Below are the code and all the weights of a small trained network. Each question names an input and a class and asks about switching units off, where a switched-off unit gives its printed mean instead of its output.

import numpy as np


def w(rows, s, z=0):
    codes = np.array(rows[::2]) - 128.0
    scale = np.full(codes.shape[1], s)
    scale[-1] = z or s
    return codes * scale


def norm(h):
    return h / np.sqrt((h * h).mean(-1, keepdims=True) + 1e-5)


def f(y):
    return y / 2 * (1 + np.tanh(0.7978845608 * (y + 0.044715 * y**3)))


def log_softmax(a):
    a = a - a.max(-1, keepdims=True)
    return a - np.log(np.exp(a).sum(-1, keepdims=True))


def net(x, mask):
    res = np.array(x, float).reshape(1, 5) / 4 @ E
    u = 0
    for l in range(2):
        y = f(norm(res) @ A[l][:, :-1].T + A[l][:, -1])
        res = res + np.where(mask[u : u + 14], y, B[l][:, -1]) @ B[l][:, :-1]
        u += 14
    return log_softmax(norm(res)[-1] @ U[:, :-1].T + U[:, -1])


A, B = {}, {}
E = w([
[74,131,124,141,189],'x0',
[188,211,180,130,181],'x1',
[135,87,158,63,140],'x2',
[71,180,106,70,88],'x3',
[43,121,254,172,86],'x4',
],0.0031)
A[0] = w([
[121,195,106,59,35,1],'0.n0',
[86,131,231,119,74,8],'0.n1',
[103,64,185,1,153,176],'0.n2',
[78,147,79,235,180,21],'0.n3',
[49,209,100,56,95,94],'0.n4',
[91,164,141,103,215,98],'0.n5',
[148,220,186,107,190,109],'0.n6',
[117,67,118,48,236,130],'0.n7',
[110,212,61,204,63,72],'0.n8',
[55,48,93,141,131,81],'0.n9',
[236,112,153,126,27,98],'0.n10',
[83,51,69,141,108,98],'0.n11',
[123,148,176,130,152,152],'0.n12',
[184,34,144,216,176,50],'0.n13',
],0.0069,0.0015)
B[0] = w([
[127,109,141,133,190,195],'0.n0',
[104,161,124,149,124,222],'0.n1',
[140,91,117,197,134,246],'0.n2',
[143,42,134,173,127,172],'0.n3',
[132,70,176,65,244,251],'0.n4',
[180,97,132,121,125,178],'0.n5',
[177,83,156,87,87,215],'0.n6',
[104,118,101,206,113,229],'0.n7',
[144,60,134,157,145,202],'0.n8',
[185,116,187,96,108,194],'0.n9',
[115,61,123,170,187,198],'0.n10',
[182,160,127,76,60,195],'0.n11',
[153,148,121,167,86,156],'0.n12',
[74,138,179,2,237,211],'0.n13',
],0.0074,0.0026)
A[1] = w([
[123,139,76,84,163,218],'1.n0',
[159,166,161,147,172,85],'1.n1',
[58,37,143,44,138,228],'1.n2',
[141,65,91,134,159,142],'1.n3',
[101,122,101,91,89,226],'1.n4',
[62,175,165,155,108,11],'1.n5',
[94,138,191,119,116,66],'1.n6',
[145,207,2,135,145,54],'1.n7',
[80,134,123,74,178,59],'1.n8',
[220,160,130,108,130,50],'1.n9',
[130,69,108,210,149,126],'1.n10',
[132,105,160,148,139,230],'1.n11',
[133,158,118,150,81,116],'1.n12',
[178,98,162,146,103,249],'1.n13',
],0.0098,0.0019)
B[1] = w([
[187,96,173,219,157,169],'1.n0',
[134,206,45,91,111,145],'1.n1',
[139,194,71,117,147,254],'1.n2',
[53,114,174,156,107,216],'1.n3',
[254,205,176,116,87,129],'1.n4',
[187,54,173,160,148,138],'1.n5',
[210,70,165,214,151,153],'1.n6',
[152,68,220,193,125,152],'1.n7',
[153,193,129,176,216,154],'1.n8',
[146,146,142,122,46,148],'1.n9',
[58,68,114,52,118,199],'1.n10',
[112,117,26,138,138,189],'1.n11',
[147,101,137,141,206,117],'1.n12',
[94,146,51,61,97,196],'1.n13',
],0.0064,0.0071)
U = w([
[165,150,130,104,245,142],'0',
[194,32,208,212,100,130],'1',
[213,161,97,51,17,128],'2',
[110,81,104,106,132,254],'3',
[56,48,91,104,105,98],'4',
[79,175,157,130,93,67],'5',
[68,201,208,123,65,18],'6',
],0.012,0.0078)

Each question gives the input, the list of numbers given to net, and the class t.
The units are the neurons (one row each of A and B). Each row of codes is followed by its name. A weight is (code - 128) times the scale printed after its matrix; where a second scale follows, it is the last column's (A, B and U).
mask holds one flag per neuron, layer by layer. A switched-off neuron (its flag False) gives its mean, the last column of its row in B, instead of its output. The means were averaged over made-up inputs and are rounded, as every weight is.
A unit's drop is (log p(t) with every unit on - log p(t) with that unit switched off) / (log p(t) with every unit on - log p(t) with every unit switched off).
The circuit of an input: a set's keep is (log p(t) with only the set's units on - log p(t) with every unit switched off) / (log p(t) with every unit on - log p(t) with every unit switched off). Starting from the 12 units with the biggest drops (on a tie, the unit counted first), units are removed one at a time, each time the one whose removal leaves the highest keep (on an exact tie, the one counted first), for as long as the keep stays at least 0.8.
circuit, biggest first: the units of the circuit, biggest drop first
unit that matters most: the unit with the biggest drop
top k neurons: the k neurons with the biggest drops, biggest first
top k neurons in layer l: the k neurons of layer l with the biggest drops, biggest first
input [3,-1,8,-2,-5], class 4: circuit, biggest first	[0.n7, 1.n10]
input [2,-6,5,-6,-1], class 0: circuit, biggest first	[0.n13, 1.n8]
input [4,-4,3,1,-1], class 2: unit that matters most	0.n11
input [3,-1,-7,7,5], class 0: top 4 neurons in layer 0	[0.n4, 0.n2, 0.n7, 0.n10]
input [7,-6,8,-4,8], class 1: circuit, biggest first	[1.n6, 0.n9]
input [1,6,0,4,-6], class 1: circuit, biggest first	[0.n13, 1.n7]
input [-4,0,8,-5,-3], class 4: top 3 neurons	[0.n7, 0.n2, 0.n4]
input [-7,8,8,-1,-2], class 2: top 2 neurons in layer 0	[0.n6, 0.n8]
input [6,-4,8,-8,5], class 0: circuit, biggest first	[0.n13, 1.n2]
input [8,8,0,7,-4], class 2: circuit, biggest first	[0.n6, 1.n9]
input [6,6,-7,-4,-5], class 4: top 2 neurons	[0.n3, 0.n11]
input [-3,-8,-8,6,-2], class 2: top 2 neurons	[0.n11, 0.n13]
input [7,-8,-2,-7,1], class 2: top 2 neurons in layer 0	[0.n11, 0.n9]
input [-4,6,-3,2,4], class 2: top neuron	[0.n6]
input [-2,0,-8,7,-8], class 1: top 3 neurons	[0.n13, 1.n7, 1.n0]
input [-4,-5,6,-7,-4], class 0: top 4 neurons	[0.n13, 0.n3, 0.n8, 1.n2]
input [3,5,-6,1,-6], class 1: top 2 neurons in layer 1	[1.n7, 1.n2]
input [-1,-6,2,3,6], class 1: top 2 neurons in layer 0	[0.n1, 0.n6]
input [-4,1,-2,6,7], class 1: top 2 neurons in layer 1	[1.n6, 1.n5]
input [-5,6,-5,-8,1], class 0: circuit, biggest first	[0.n13]
input [5,1,-8,-1,5], class 4: top 2 neurons	[0.n3, 1.n10]
input [-4,4,-6,4,-1], class 4: top 2 neurons	[0.n8, 0.n13]
input [1,-8,0,-4,7], class 2: top 2 neurons	[0.n11, 0.n9]
input [-5,6,-5,4,3], class 2: top 2 neurons	[0.n6, 0.n2]
input [-7,-3,4,-3,-8], class 1: top 2 neurons in layer 1	[1.n7, 1.n0]
input [0,8,6,-3,-7], class 2: top 2 neurons	[0.n6, 1.n9]
